Here is a tiny trained network, its code and every weight. The questions are about switching its units off for an input and a class, where a switched-off unit gives its printed mean instead of its output.

import numpy as np


def w(rows, s, z=0):
    codes = np.array(rows[::2]) - 128.0
    scale = np.full(codes.shape[1], s)
    scale[-1] = z or s
    return codes * scale


def f(y):
    return np.maximum(y, 0)


def log_softmax(a):
    a = a - a.max(-1, keepdims=True)
    return a - np.log(np.exp(a).sum(-1, keepdims=True))


def net(x, mask):
    res = np.array(x, float).reshape(1, 6) / 4 @ E
    y = f(res @ A[0][:, :-1].T + A[0][:, -1])
    res = res + np.where(mask, y, B[0][:, -1]) @ B[0][:, :-1]
    return log_softmax(res[-1] @ U[:, :-1].T + U[:, -1])


A, B = {}, {}
E = w([
[134,130,109,132],'x0',
[4,113,70,232],'x1',
[133,130,115,131],'x2',
[149,245,174,207],'x3',
[111,122,176,117],'x4',
[55,219,122,24],'x5',
],0.011)
A[0] = w([
[163,102,130,92,174],'neuron 0',
[148,38,157,169,255],'neuron 1',
[88,81,86,127,126],'neuron 2',
[103,67,112,147,244],'neuron 3',
[194,133,156,163,144],'neuron 4',
[62,101,62,77,148],'neuron 5',
[254,137,131,194,208],'neuron 6',
[94,157,154,203,167],'neuron 7',
[163,96,127,84,166],'neuron 8',
[136,203,127,87,206],'neuron 9',
[116,170,147,180,160],'neuron 10',
[145,80,159,86,112],'neuron 11',
[141,77,128,70,162],'neuron 12',
[54,123,134,84,190],'neuron 13',
],0.016,0.0046)
B[0] = w([
[147,126,50,96,185],'neuron 0',
[175,20,138,157,247],'neuron 1',
[103,121,224,169,199],'neuron 2',
[68,44,130,190,220],'neuron 3',
[113,125,162,33,194],'neuron 4',
[49,179,176,125,217],'neuron 5',
[151,67,174,46,255],'neuron 6',
[139,87,56,105,224],'neuron 7',
[148,109,36,144,189],'neuron 8',
[205,254,141,170,222],'neuron 9',
[179,78,63,59,201],'neuron 10',
[129,94,113,146,181],'neuron 11',
[108,144,62,127,195],'neuron 12',
[82,210,62,162,205],'neuron 13',
],0.0095,0.015)
U = w([
[153,51,84,91,254],'0',
[123,178,30,113,170],'1',
[158,98,240,29,67],'2',
[223,212,212,130,65],'3',
[114,60,254,199,34],'4',
[22,164,235,91,105],'5',
],0.0097,0.0028)

Each question gives the input, the list of numbers given to net, and the class t.
The units are the neurons (one row each of A and B). Each row of codes is followed by its name. A weight is (code - 128) times the scale printed after its matrix; where a second scale follows, it is the last column's (A, B and U).
mask holds one flag per neuron, in row order. A switched-off neuron (its flag False) gives its mean, the last column of its row in B, instead of its output. The means were averaged over made-up inputs and are rounded, as every weight is.
A unit's drop is (log p(t) with every unit on - log p(t) with that unit switched off) / (log p(t) with every unit on - log p(t) with every unit switched off).
The circuit of an input: a set's keep is (log p(t) with only the set's units on - log p(t) with every unit switched off) / (log p(t) with every unit on - log p(t) with every unit switched off). Starting from the 12 units with the biggest drops (on a tie, the unit counted first), units are removed one at a time, each time the one whose removal leaves the highest keep (on an exact tie, the one counted first), for as long as the keep stays at least 0.8.
circuit, biggest first: the units of the circuit, biggest drop first
unit that matters most: the unit with the biggest drop
k most important neurons: the k neurons with the biggest drops, biggest first
drop of u: that unit's drop, to one decimal
input [-5,0,7,8,0,-8], class 2: circuit, biggest first -> neuron 6
input [1,8,6,7,3,0], class 0: 3 most important neurons -> neuron 10; neuron 9; neuron 13
input [-2,5,-1,0,-3,-6], class 4: circuit, biggest first -> neuron 2; neuron 3
input [5,0,2,7,7,-2], class 2: circuit, biggest first -> neuron 6; neuron 4
input [-5,2,4,-8,8,0], class 4: circuit, biggest first -> neuron 2; neuron 3
input [6,-6,-1,1,-6,4], class 3: 2 most important neurons -> neuron 9; neuron 7
input [4,0,7,-3,-4,5], class 1: 3 most important neurons -> neuron 6; neuron 13; neuron 4
input [7,7,5,5,0,0], class 0: 3 most important neurons -> neuron 9; neuron 13; neuron 10
input [-6,0,7,6,5,0], class 2: 2 most important neurons -> neuron 13; neuron 8
input [-6,-3,-3,2,7,-7], class 2: 2 most important neurons -> neuron 6; neuron 4
input [7,2,-8,6,8,-4], class 0: 2 most important neurons -> neuron 7; neuron 10
input [-2,5,-6,-5,5,1], class 5: 2 most important neurons -> neuron 5; neuron 13
input [-6,-1,6,5,6,-7], class 2: drop of neuron 6 -> 0.3
input [5,6,7,-3,-8,2], class 5: drop of neuron 5 -> 0.1
input [-4,6,-7,8,6,0], class 0: circuit, biggest first -> neuron 10
input [0,1,0,-4,-7,-8], class 4: drop of neuron 7 -> 0.2
input [5,-2,4,-5,-2,4], class 1: drop of neuron 2 -> 0.0
input [-4,0,0,5,2,-6], class 2: 3 most important neurons -> neuron 6; neuron 4; neuron 8
input [-6,-4,3,5,-8,0], class 2: 3 most important neurons -> neuron 6; neuron 4; neuron 13
input [3,2,6,-7,-5,-2], class 4: unit that matters most -> neuron 2
